Each row was made from one walk, in order. Every step used is in the known rows, and no mark comes twice. Write each row's walk.
Known rows:
b-x-y-j-m-l-z-p-s: [  45   96 -187 -135 -246  168  -43   79  250  164   92  -45  117  -76
  235 -182  235  -70  -72   17  -55   23  124 -179 -165 -225  132  188
   65   75  177  368   15 -115  178  186 -192    2  -18 -406 -114 -301
  -67   -6  258   76   -1   11   29  -98  -13   -8  223   -7   51   60
   67  103 -103   26  349 -111  207   72   37]
k-x-b-s-w-p-l-z: [  -8  170 -179  -96 -290 -211  -79  112  188  127   28   85   72 -169
  123  -58  179  -72   33   23   11  -98   89 -345  -79  -49   96  418
  -36  -55   65  302   18 -167    2  238 -167   46 -141  -59 -239 -356
  -23  -56  332 -212   95   20   32  -59 -139  -32  323    9 -133  -62
  -65  126  125  -49  364  -14   14   65   57]
y-x-k-p-l-z: [ -64  -33  -62 -100 -258 -239 -117   25  227   76   55 -146   40 -100
   92 -137  154 -100   46   64   38   31  132 -343  -37 -137   44  411
  -62 -257   63  280   74  -52   28  239  -98   19 -146   34 -171 -513
  -79  -63  243 -112   77  187  -12  -76  -91    9  345  -37  -50  -95
   29  166   88  -22  257  -73   97   55  177]
s-x-k-y-j-m-z: [ 103 -197  -26  -93 -341  105 -151   37  414  154   38  117  180   88
  374 -217   97  -73  190   46  -35  136  156 -178  -75 -131  211  184
  194   85  244  107  114  -33   99  215 -169  -94  -71 -320  -10 -352
   64  -40  279   26  -65  159  -20  -57   82 -103  288  125  130  -26
  -76  116 -233  -38  198 -169  237   16   35]
c-y-j-m-z: [  92  -88    5  -55 -361   65 -195   56  526  185   -6  -19  230    2
  319 -131   71  -65  182   28 -152  295  104 -184  -52 -131   99  130
  120   66  274   98   49   16  171  205 -136  -96 -104 -194  -48 -454
   30  -48  189  -41  -10  276  -32  -68   99 -148  283   92  133  -68
   -8   91 -268  -46  177 -111  254   38   69]
c-j-m-l-z-p-s: [  30  105 -160 -107 -278   70  -81  113  296  190  105 -100  207 -130
  161 -142  192  -42   29  -28  -70  -46  129 -130 -145 -198   98  265
   -1  -99  192  287  -19  -81  171  197 -213   21  -64 -321 -137 -406
  -43   24  185   21   -2  102   11 -129  -33    2  274   -3   96    5
   65   79 -108   17  334  -80  138  106   61]
z-l-p-s-b-k-x-y-j-c: [ 110  -70   -5 -104 -224  137 -104   51  407  189   44  -34  -32  -79
  385 -175  124  -72   21  104  -59  104  187 -312 -118 -231  205  232
  145  279  209  263  153 -184  299  270 -153  -57  -17 -304   -9 -209
   -7  -40  323  -11   50  170  108   -3   49   67  226   77   12   49
  -12  161  -96   32  274  -89  279   39   -2]
k-s-x-b-y-j-c: [ 101 -165   10 -100 -261  124   40   55  331  138   64   27  -43   -2
  445 -159  105  -75  131   44  -69   78  181 -311  -72 -166  124  131
  191  369  200  180  142 -222  233  276 -122 -122  -25 -289   30 -329
   -9  -51  260  -26   68  156   76  101   67  -41  225  101   50   41
  -77  165 -160   35  266  -60  288  -49    2]
x-k-s-p: [ -35 -100  -65 -180 -348  101  324  103  150   74   16   15  -33  -94
  160 -285  104  -52  127  115  -22 -653  218 -297 -109  -41   87  352
  280 -339  -78  308  242 -237  135  298 -256    9  -94 -223 -101 -141
   65  -87  324  -33   73  -20    2  -99  -45   -7  329  -30  279 -204
 -151  -10 -103   44  370 -124  158   41   81]
m-z-c-j: [  27  -73   90  -61 -341 -193 -112   20  520  113   34 -115  340  -72
  173  -91   80  -58  214  -20 -255  160   95 -223 -108 -178   31  134
  -38  -42  238   33   12  -40  190  262 -109  -75 -178   16 -131 -408
   52   88  -22 -159 -104  322    9  -54   -2  -82  332   34  144 -133
    8  120 -214  -53  232  -60  189    6  133]
s-w-l-z-j: [   9   53  -75  -45 -361 -255 -215  101  301  129  -40  128  275 -113
   97   -8  143  -29  121 -115  -34   32   57 -458  -37  -76  136  312
  -77 -141   64  118   17   -1  153  225 -138   -6 -209  -22 -135 -540
   -7  -11  201 -114   75  223  -14 -142  -86  -69  419    2  -64   41
   19  141   -2  -53  271  -67   -5   51   77]
m-l-z-p: [  24  237  -90 -152 -252  -75 -261   76  263  154  -18   -5  265  -90
   48  -37  188  -47   30 -181  -67  181   40 -234   -3 -191  -20  155
  -88 -137  235  265   12   43   17  189 -125   39 -120 -277 -113 -293
  -40    2  149  -87  -41  299  -57 -134  -35   66  317  -22   -5  -78
   71  155  -86  -20  225  -14  109   53   35]
l-p-z-c-j-y-x-b-k: [  66  -36  -49 -174 -174  -31  -60   33  362   -4  156 -268   60 -125
  126 -164  139 -104    3  141   75  -17  113 -325 -250 -202  113   76
   68  -87  138  248  207 -151  204  286  -64  -41 -134 -267 -131 -204
   30  -30  220  191  -70  209 -132   69  -70   10  263 -131   67 -108
   59  181 -100  -12  229 -101  212  -29  239]
l-z-j-y-x: [  66 -126  -68 -153 -140 -226 -105   78  331  -25  -67 -297   87  -29
   71 -188  134  -75  101  -21   31  131   23 -327 -103 -229   -4  106
   62 -123  178  125  193   31  141  305  -74 -102 -142 -156  -86 -363
    6  -69  172  248   83  264  -19  -19    5  -88  263 -102  160  -64
  115  216 -125   39  173 -160  143   18  237]
c-m-z-j-y-x-k-s-w-l: [  -9 -216  -48  -86 -383 -121   86  101  343   24  -63   -5   88 -104
  130 -186  115  -78  202 -127   53 -309  107 -369 -166  -13   78  393
  136 -205  100  286   30  -66  102  326 -198  -53 -206 -164 -135 -295
   39  -46  441  -61  172   -5  -42  -97  -57 -154  388  -81   87  -55
 -130   34  -77   22  304 -134   48   42   76]
k-p-z-c-y-j-m: [  52 -136   36   -9 -327  -32 -251   52  533  208  -43  -80   98 -109
  291 -176  114  -40  139   70 -163  228  129 -310  -86 -151  115  259
   88    4   86  118  100  -60  255  240  -82  -49  -84  -64  -40 -678
  -79  -33  152 -139   86  380  160  -97   88  -65  232   92  106  -24
   21  142 -194  -50  203  -63  258   57   66]
j-y-x-b-k: [ 104  -81  -52 -210 -120   88   69   94  267  -39  150 -211  -27  -64
  187 -222  150 -125   -5  147   97 -103  132 -279 -215 -180   89   -6
  214    9  105  271  276 -170  234  298  -65  -86  -98 -389  -90  -10
   28  -95  263  327  -38  107 -192   72  -29  -63  250 -162  113 -119
    6  113 -156   46  231 -169  244  -51  176]
c-j-y-x: [  64 -137  -30 -144 -105 -117   94   46  381  -65  -23 -412   56  -53
   76 -254  148  -98  116    3  -37   83   49 -244 -160 -232  -67   44
  136  -72  213  163  169   28  189  335  -51 -132 -128 -150  -86 -270
  -10  -65  140  276   84  232  -27   32   14 -115  202  -94  233 -146
   58  162 -192   74  169 -173  232   -3  208]
w-l-z-p-s-x: [  44  236 -127 -152 -124  133  187   84   15   46   95   88  145  -69
  196 -178  186  -95   48   78  -93 -332  169 -286 -161 -177  174  243
   59  -25   82  305   41 -194   93  231 -276  -67  -38 -273 -141 -277
   -6  -15  252   72   47 -199   31  -16 -122   37  245  -36   58   -3
 -104  139  129   62  413 -137  130   79   29]
y-j-m-l: [  87  -28  -30  -63 -309  -19 -182   79  431  206 -124   68  185   11
  277 -187  162  -53  118   -2  -88  311   92 -150  -79 -151   -3  143
  152   66  277  139  118    3   23  223 -164  -33  -79 -183   19 -433
  -31  -52  162   17  -54  400   11  -93  101  -59  298   84  142  -53
    1   36 -311   12  157 -117  210   28  -77]
p-l-z-j-c-y-x-b-k-s: [  28 -219  -48 -243 -228  -31   35  107  261   35  165 -198    0 -136
  180 -115   74  -51   87  121   88 -160  126 -307  -91 -156   55  337
  116 -144   54  224  187 -336  213  276 -210  -51  -79 -260 -130 -209
   -7   -4  256    1  -19   48 -188   -9  -16  -91  342  -77   88  -87
   39  182 -106   11  314  -75  141  -22  255]
j-y-x-k-s-w-l-p-z: [ -33   71 -176 -121 -277  -78  -19    2  217   34  -80 -172   -8 -162
   -9  -87  148  -81   17    6  120 -189  129 -358 -163  -86   56  410
  -12 -211   74  338   57    8  -30  243  -93   64 -168 -144 -145 -509
  -27  -88  373  -60  220  153   83  -65 -174   74  265  -35  -26   34
  -42  157  139  -12  278  -66   34   59  112]
p-z-j-y: [  53  -86  -24 -102 -279 -260 -284   99  272   42 -229  -30  199  -71
  126  -16   64  -36   83 -105  -21   41   88 -350  -95 -172   96  232
  -36 -189   83   77  146   12  136  229  -86  -49 -155 -177  -60 -606
  -49  -27  201  125  189  429  171  -10  -15  109  292  -48   93   73
   -8  163   -1  -39  200  -72  122   43  138]
y-x-k-p-z-c: [ -20 -165   23 -123 -282 -305 -252   54  311   80  -67 -115   51  -62
  106 -148   94  -76  116   94  -45 -107  165 -317  -83 -162   98  297
  -47 -198  -12  123  175  -93   12  279  -71   22 -164  -33 -128 -450
   26    2  116 -173   11  318  195 -153  -76   19  318  -58   82  -42
   31  163   17  -66  280  -95   81   28  162]
m-z-p-s-x-k-y-j: [  97  -74  -96 -153 -276  299  116  -44  288   89  128  -81   -9   28
  249 -329  219 -117   12  -24  -89    2  234 -271 -161 -160  205  169
  271  226  149  330   90  -54  206  232 -103 -116  -13 -453  -33 -118
  -25    2  213   35   -5   68   42   14   53  -36  212   97   85   48
  -79  121 -165   25  293 -198  300  -46  -39]
p-s-x-b-k-y: [ 141  -94  -88 -237  -92  255  160   87   86  -34  232   -7  -83  -51
  248 -279  154 -100  -17  125  127 -211  240 -219 -190 -127  239  161
  309  146  -17  255  194 -268  158  224  -97 -121   -9 -554   -7  106
   48   19  315  192  -28  -41  -46   66  -63  -89  238  -25   -1   18
  -97  105  -57   49  301 -266  204  -42   11]
b-x-y-j-c-z-p: [  29   30   21 -100 -294  -37 -149    1  417  128   23  -61  224  -99
  192  -86  178  -46   13 -161  -93   34   71 -246 -112 -208   88   -8
   -9   52  272  306  -29    2  275  253  -58  -37  -99 -334  -84 -242
  -63   16  156  -17  -14  184   46  -94   23   16  218   76   79 -121
  -30  156 -136  -22  264  -40  292   27   23]
c-j-y-x-b-k: [  92  -98  -35 -187 -138   71   98   71  326  -40  185 -252   31  -86
  175 -224  157 -119   26  135   61  -74  124 -275 -236 -193   82   -4
  192  -21  126  256  243 -162  280  306  -67  -94 -107 -339 -109  -46
   12  -67  224  316  -58  136 -210   84  -26  -69  250 -143  132 -149
   12  118 -191   36  229 -156  266  -58  200]
p-z-j-c-m: [  20 -155   64   25 -372 -266 -267   72  453  138  -24  -40  273 -121
  258 -128   70  -40  271    1  -89  165   64 -255  -91 -239  156  226
  -95  -11  245   14   41    8  177  267  -95  -63 -130  -86  -71 -561
  -33   67   78  -40   75  397  116 -111  -57  -79  253   79   53 -123
   26   99 -150  -35  236  -57  165   37  124]
s-w-p-z-c-m: [  -6   27   16   20 -401 -305 -199   76  438  129  -52  -16  228 -159
  147 -177   81  -84  215   44 -179   55   89 -260 -162 -176  115  217
  -86  -22  146   98    4  -33   54  270  -87  -18 -181  -21 -164 -417
   15   87   94 -215   57  292  192 -124 -125  -81  251   33   26 -140
   -5   41 -114  -53  325  -46   95   57   78]
p-l-z-j-c: [  35 -161   13  -23 -296 -347 -428  125  387  182  -77  106  215  -74
  297   -3   73    4  137  -54    6  155   85 -362   39 -168  158  316
 -105  -58  168   25   90  -64  118  240 -150   -6 -169  -52  -32 -723
  -11  -17  207 -100   63  351  115 -111   -2    7  346   65  -32    9
   34  184    4  -59  216   -7   88   75  103]
j-m-z-p: [  60   75  -38 -143 -314   34 -286  111  390  170  -14    5  253  -62
  167  -75  119  -17   80 -160  -16   70   58 -175   -3 -137  111  136
    0  -82  264  193    2   51  122  202 -169   -3 -107 -399  -73 -321
   32   -6  240    7  -29  217  -17 -147   22  -17  276   17  105  -81
    1  114 -136  -39  188  -60  152   68   31]
k-s-w-p-l-z-c: [ -13   27  -32  -83 -343 -401 -327  122  334  169  -87   91  127 -120
  149  -56   72  -50   79    5 -115   10  119 -362  -32  -93   61  380
  -97  -91   52  144   40 -182  -41  240 -169   47 -208   60 -159 -497
   50   34  201 -402    6  159  167 -124  -71    4  382   -8  -65   -8
   11  145   48  -65  340   16  -13   89   85]
y-j-c-z-l-p-s-w: [  36  226 -179  -53 -372    1  138   14  248  194   26   47    5 -130
  219 -203  125  -99   34   54  -54 -323  147 -213 -242  -44  105  277
  170   85  198  299  -23 -123  160  241 -162   11 -151 -133 -103 -279
   16  -26  302  -44  114   27  268  -87  -62    9  302   37   85   18
  -83  -22 -139   34  391  -77   96   96  -92]
c-j-m-l-p-s-b-x: [  56   78 -136 -102  -99  142  199  114  133   58  101  -54   40  -54
  320 -204  134  -87  -10  164   27 -109  119 -133 -269 -182   64  200
   99  138  242  216   61 -230  163  267 -214  -72   -9 -162  -75 -293
   31   13  173  204 -152  -85   -8  161 -141 -144  332  -32  181  -13
  -25  118   19   50  337 -150  169   54   18]
w-p-z-j-c-y-x-k: [  24 -324  -48  -87 -197  -57   -2   48  437   36  110 -265   96  -34
  161 -226  167 -102   76   56   19  -18  140 -320 -145 -250   82  190
   99 -231   39  299  259  -79  152  336  -75  -20 -166 -280 -187 -439
   34  -81  284  228   59  220 -172  -53  -67  -28  149  -66  192 -161
   16  158 -119  -41  276 -128  213   48  270]
y-j-m-z-c: [  82 -144   75  -72 -381 -205 -438   85  532  213  -99   68  224   20
  311 -105   45  -43  183    5 -180  242  112 -245  -41 -144  124  160
   11   82  233    4   91  -51   80  234 -133  -47 -150  -88  -40 -476
  110   25  102 -231 -107  310  129 -130   79  -77  349   47   95   -9
   29  142 -191  -71  208  -73  147   44   70]
s-b-y-x-k-p-l-z-c: [  -3 -144   56  -93 -267 -303 -318   88  342  127   58  -90   26  -46
  195  -96   55  -84   63   39  -31  187  174 -371  -66 -176   74  329
  -97 -103   56  177   94 -183   40  263  -84  -33 -160   24 -137 -464
   46   43  202 -245  -87  229   80  -14  -83    5  372  -45  -59   -8
   83  217   78  -60  279  -44   79   58  158]
p-l-z-j-y-x: [  47 -119  -57 -138 -149 -281 -153   76  334  -27  -79 -312   65  -54
   55 -174  131  -70   58  -39   61  163   32 -345  -93 -213   10  164
   21 -160  167  152  145   29  106  296  -95  -99 -156 -110 -101 -457
  -23  -58  209  216   93  253   15   -9   -8  -71  255  -92  112  -65
  111  211  -45   24  171 -143  132   35  230]
p-l-z-c: [  12    7   45  -76 -287 -387 -443   79  346  154  -78   19  164  -71
  166  -22   85  -58   69  -11 -152  246  113 -345  -10 -167   43  273
 -147  -35  111   97   49  -92  -16  216  -88    1 -189   81 -123 -561
   21   38   85 -336  -46  275  142 -111  -55   23  349  -13  -94   -6
   64  196   59  -67  266   -9   55   68  110]
x-k-y-j-c-z-l-p-s: [  44   33 -112 -110 -331  146   24  -18  322  192  126 -204   30 -154
  210 -206  166  -90  -45   49   12 -110  204 -190 -235 -172  185  335
   98   43  220  395   42 -128  239  229 -150   19  -38 -322  -89 -386
   38   25  256   40   82   90   70  -29  -59   97  224   42  108   31
  -22  132  -50   31  343 -139  190  101   57]
z-j-y-x-b-s-w: [  87   15 -229 -178 -284  -72  206  134  117   48  -29  143  -46  -45
  214 -156  154  -83   89  -19   66 -419   29 -280 -239    7   10  195
  264   66   83  199  165 -205  129  304  -86  -50 -146 -231 -136  -53
   68  -72  311  125   51   26  168  -66  -80 -143  316 -142  120  -39
  -83    9 -186   18  358 -110   49  -39  -29]
y-j-m-l-p-s: [  50  188 -189 -110 -293  199   98   20  291  203   43 -172   57 -115
  217 -208  177  -76  -48  122  -61  -81  151 -176 -242 -150   94  308
  106   72  261  339   34  -85  131  203 -203   22  -28 -260  -76 -437
   23  -23  227   87   67   99   56  -25  -31   33  253   -3  123   58
   11   50 -106   73  305 -131  158  100   -2]
w-s-p-z-j: [  -1  141 -111  -51 -353 -173 -131  139  259  110  -70   77  204 -144
   50  -86  111  -10   84   37    1 -177  138 -397  -85  -93  235  246
  -40 -256  -58  123   83  -40  139  239 -203   10 -178  -86 -137 -582
    1  -12  141   -7   96  284  187 -124 -130  -32  322   25   80    7
   -4   50   61  -81  324  -90   30   66   57]
w-p-s-b: [  93  161 -167  -88 -170  274  266  321  196  146   75  -86  -88 -122
  209 -163   98  -92   13   90  -72 -310  263 -197 -215 -104  111  275
  147  174   16  313   68 -219  250  299 -214  -64  -26 -329 -151 -125
  102  -57  277   22   27  -64   21   92 -162 -115  286  -62   96   77
  -81  -12  118   79  434 -184   78  104  -69]

Which walk is each row?
[  31   57    7 -125 -322    6 -228   41  351  137   61 -114   39 -110
  169  -71  133  -35  -42 -147   51  184  125 -280  -30 -103  176  290
  -23   53  211  336 -119  -59  101  199 -200  -66  -81 -308 -134 -413
  -80   27  361  -66   19  116   48   13   -9   16  211   88  -76  -24
  -53  133   73  -63  213  -39  183   42   -1] : k-x-b-y-j-m-z-p-l
[ -11   78   60  -44 -334 -147 -245   12  407  132   21 -156   86 -177
  143  -57  125  -40 -100 -172   -2  197  150 -308  -55 -117  107  183
  -82  -12  207  346 -157   -3  166  211  -97  -57 -145 -153  -98 -544
 -135   39  242 -118   63  192  133  -13  -24   50  217  123  -64  -85
  -48  107   85  -43  237    9  232   61  -37] : b-y-j-c-z-p-l
[  94   24   56 -114 -339    8 -278   80  401  185  -53  147  234  -38
  250 -103  119  -85  112  -24  -31  400   88 -186   10 -186  159  140
   96   85  211  175  103  -75  151  197 -220  -56  -65 -248  -61 -315
   28   -8  272   -6  -40  269   -1 -103   23   26  217   83   92  -75
  -11  168 -171  -61  202 -138  214   47   39] : s-x-y-j-m-z-l
[  89  -65 -118 -115 -255  286  226  -10  294   81  109  -79  -59  -23
  253 -374  242 -126  -17   51  -98  -80  258 -320 -193 -139  217  193
  308  256   59  359  141 -103  227  266 -100  -93  -16 -401  -46 -154
  -19  -32  242   46   78   34   44   48   22  -50  181   99   95   40
 -122   94 -132   46  331 -208  288  -32  -52] : w-p-s-x-k-y-j
[  23 -216  -43  -85 -322 -208 -260   95  391  164  -90   36  228    0
  190 -173  136  -25  160   22  103  114   77 -190  -78 -162   82  311
   54 -294  162  109  180  -27  -28  249 -207   23 -121 -178  -46 -554
  -10  -29  248  117  -58  449  -16 -164   27  -27  347   22  184  -85
   47   79 -225  -46  163 -140  108   59   78] : y-x-k-p-z-j-m-l
[  84  -69 -107 -145 -183   70  178  142  325   57  161 -251  -48  -69
  116 -117  204 -124  157  -37  -75  -36   77 -299 -220 -151  -20  168
  126  125   71  354   85 -197  147  329  -95 -100 -111 -286 -252 -186
   86  -71  285   -4   22   70 -142   38  -90 -188  183 -189   -3  -31
   35  147  -78   -1  336 -176  121    3  221] : p-s-w-l-z-c-y-x-b
[  74  124 -204 -136 -319  161  155   60  207  157   59  131  -11  -29
  257 -246  152  -78   55   36  -68 -374  144 -185 -187  -72  172  256
  258  137  119  294   -3 -142  151  224 -212  -32  -97 -385 -123  -15
  -11  -34  412   36   83 -101  226 -156    4  -59  254   29   66   66
  -90  -49 -204   30  386 -130  122   67 -110] : k-x-y-j-m-z-p-s-w
[  75  -39  -36 -140 -176  193   94   84  260   72   83   28   59  -23
  353 -118  127 -117  -26  109   -7  177   96 -212 -186 -278  133  120
   91  283  188  324   84 -218  204  234 -134  -85    0 -375 -104  -62
   56   13  380  150  -41   14  -30   65 -118  -37  160  -49  -11    4
   -2  145  -39   15  312 -180  258   33   83] : j-c-m-z-l-p-s-b-x-y
[ -41  -70  -57  -94 -399 -271 -198   77  264  138    7   47  217 -102
  102  -48  110  -12   82  -43   23  -69  107 -435  -22 -115  168  435
  -75 -324   14  160   81 -103  128  222 -215   18 -171  -42 -162 -604
  -23   15  216  -96   15  215  -18 -122  -76   29  392   24   18  -32
   29  156   33  -75  296  -42   34   61  171] : x-k-s-p-l-z-j
[  57 -156    2  -81  -95 -145  -70   77  464    8   68 -359  115 -117
  113 -157  137  -73  133    7  -63  263   38 -360  -65 -232  -34  128
   33 -125  139  184  118  -33  181  317  -73 -123 -162  -76 -130 -454
    2  -55  178   78   85  224 -127  -48  -17 -205  218  -75   89 -165
  124  219 -102    9  208 -127  193   51  258] : w-l-z-j-c-y-x
[  36  -67  -67  -53 -130 -228  -46   96  454   34   60 -292   84 -147
  106 -188  122  -72   79   40  -29  163   39 -361  -82 -187    1  185
   35 -164  103  210   84  -80  114  314 -125  -84 -199  -46 -171 -480
    1  -48  269   66  106  186  -23  -39  -44 -176  201  -51   81 -186
   99  157  -76  -16  257  -86  150   88  217] : s-w-p-l-z-j-c-y-x
[  13 -210  -37 -132 -339 -222 -175  100  244   46 -196   -5  154  -68
  134  -76   53  -28  113  -76   26 -215  132 -370 -118 -147  128  350
   36 -371    8  143  213  -83  133  255 -159  -17 -149 -218  -80 -562
  -23  -36  295  104  177  348  139  -29  -13  144  322  -57  177   20
  -48  142  -16  -43  254  -68  123   52  186] : x-k-s-p-z-j-y
[  12  -16   36 -131 -242 -157 -242  100  303   84    9 -151   64 -228
   55  -94  119  -91   72   48  116  145  122 -252  -25 -176  106  274
   -9 -237   11  247  161 -143  150  251 -144    8 -105 -149 -136 -398
  -60  -18  238  -16   80  397   43  -89  -97   52  238  -47   75 -151
   52  196   14  -84  244  -96  156   40  182] : j-c-y-x-b-k-p-z-l
[  78  -51    7  -35 -312 -121 -335   69  494  215 -137   34  236  -23
  247 -126  128  -47  131   -3 -148  439   95 -182  -78 -186   -8  174
   57  -26  227  112   94  -24  -13  209 -146  -34 -113 -104  -23 -575
  -46   -8  128 -109  -61  495   68 -108   85  -35  281   85   98  -52
   54   80 -263  -51  174  -69  208   51  -10] : p-z-c-y-j-m-l
[  19  -92  -92 -144 -200  150  160   27  114   57  154   53  114   30
  250 -222  212 -130   55   55  -29 -351  220 -287 -199 -214  169  283
  122 -137   51  395  184 -180  104  274 -191  -13  -79 -360 -172 -292
   24  -60  327  162    6 -114 -132  -30 -113  113  226  -71  113  -38
 -132  137   30   23  394 -141  178   58  119] : w-l-z-p-s-x-k
[  34 -112  -38 -106 -278  107  131  -60  233  128  144    4  117   25
  323 -246  173 -136   72  117  -51 -254  223 -243 -249 -241  193  253
  147  -43  178  361  196 -195  180  288 -184  -21  -61 -284 -129 -362
   38  -30  263  170  -23   11  -39   11  -61  173  200   25  201  -73
 -132  157  -73   12  376 -127  256   60  114] : y-j-c-z-l-p-s-x-k
[ -66 -333   27 -150 -287 -192   79  -10  317   34   51 -247   46  -59
  144 -277  120 -109  177   99    4 -324  151 -332 -161 -163   62  413
   71 -425   33  246  251 -123  180  349  -89    8 -121  -60 -143 -361
    7  -37  230   50   82  295    1  -48   -7   48  374 -141  250 -163
  -23  159 -125    2  243 -132  184   21  273] : l-z-c-j-y-x-k-p
[  46 -116  -22  -86 -111 -131  -10   80  411    2   50 -345   69 -123
   91 -205  112  -60  123   80  -46  101   69 -331  -79 -221    9  111
   79 -213   68  162  153  -55  154  309 -105 -115 -157  -92 -125 -433
   -3  -57  178  124   80  252   -1  -63  -32 -170  179  -45  166 -212
  112  161 -101   -9  233 -132  213   55  240] : s-p-z-j-c-y-x
[  33   -3  -54 -103 -315  -70 -338   25  390  184   42  -16  250  -61
  149 -131  199  -51   93 -213  -43  284   74 -243  -41 -240   69  214
  -53  -90  285  278   28   41   54  215 -100   15  -98 -349  -75 -323
  -53   48  189 -124  -57  365  -35 -120   16   65  291   51  -17  -80
   72  182 -171  -40  216  -18  186   34   55] : x-k-y-j-c-m-l-z-p
[  91 -157  -55 -169 -205  -92    2  119  379   56   33 -239   69    8
  121  -95  189 -102  212  -98  -43  153   29 -239 -190 -221  -57  109
   69   78  218  229  163 -111   90  333  -87  -89  -94 -281 -177 -237
   80  -53  196   79  -61  325 -138   83  -13  -78  222 -157   76  -51
   65  205 -179   -8  215 -154  156  -39  251] : m-l-z-c-j-y-x-b
[  74 -114   95  -87 -373  -73 -274   28  406  151   15   67  243  -47
  257 -187   97 -106  200  -56  -13  344  121 -161  -32 -216  188  207
   68   16  280  165   98  -69  116  235 -201  -78  -77 -245  -60 -288
   41   69  211  -36  -59  305    0  -60   -5   15  252   98  120 -151
  -30  173 -178  -66  227 -134  221   28   85] : s-x-k-y-j-c-m-z-l
[  18  -59  -82 -114 -312 -176  -97  101  330   75   97  -42  211 -143
   73  -40  136  -43  132  -54   18   -5   49 -470  -97 -109  109  317
  -16 -213   31  185   71 -136  215  261 -164  -43 -186 -108 -189 -409
    3   -1  243  -52   26  156 -167  -83  -75 -130  400  -71  -21  -18
   71  186  -62  -51  297  -82   36   21  216] : c-y-x-b-k-s-w-l-z-j
[  92    8  -27 -121 -246  196   85   71  201  105  268   34   81  -19
  358  -90  115 -105   83    4   14  212  149 -228 -161 -221  134   63
   67  251  200  305   30 -281  133  211 -124 -133  -12 -461  -92 -203
   19   51  352  128  -28   97 -104  190  -91  -11  180   19  -61   13
  -19  157 -105    1  305  -79  239  -19   68] : j-c-m-l-z-p-s-x-b-y
[  29  -69    7  -20 -345 -224 -282  109  465  202 -120  112  311  -62
  207 -138  112   -8  194    6  -73  199   92 -153  -84 -147   37  235
   26 -239  191   64   90  -46  -44  227 -219   10 -148  -52  -38 -579
   -3   12  171  -99  -98  455   76 -146   30  -23  334   91  152 -141
   18   37 -235  -60  188  -66  148   80   11] : s-p-z-c-j-m-l
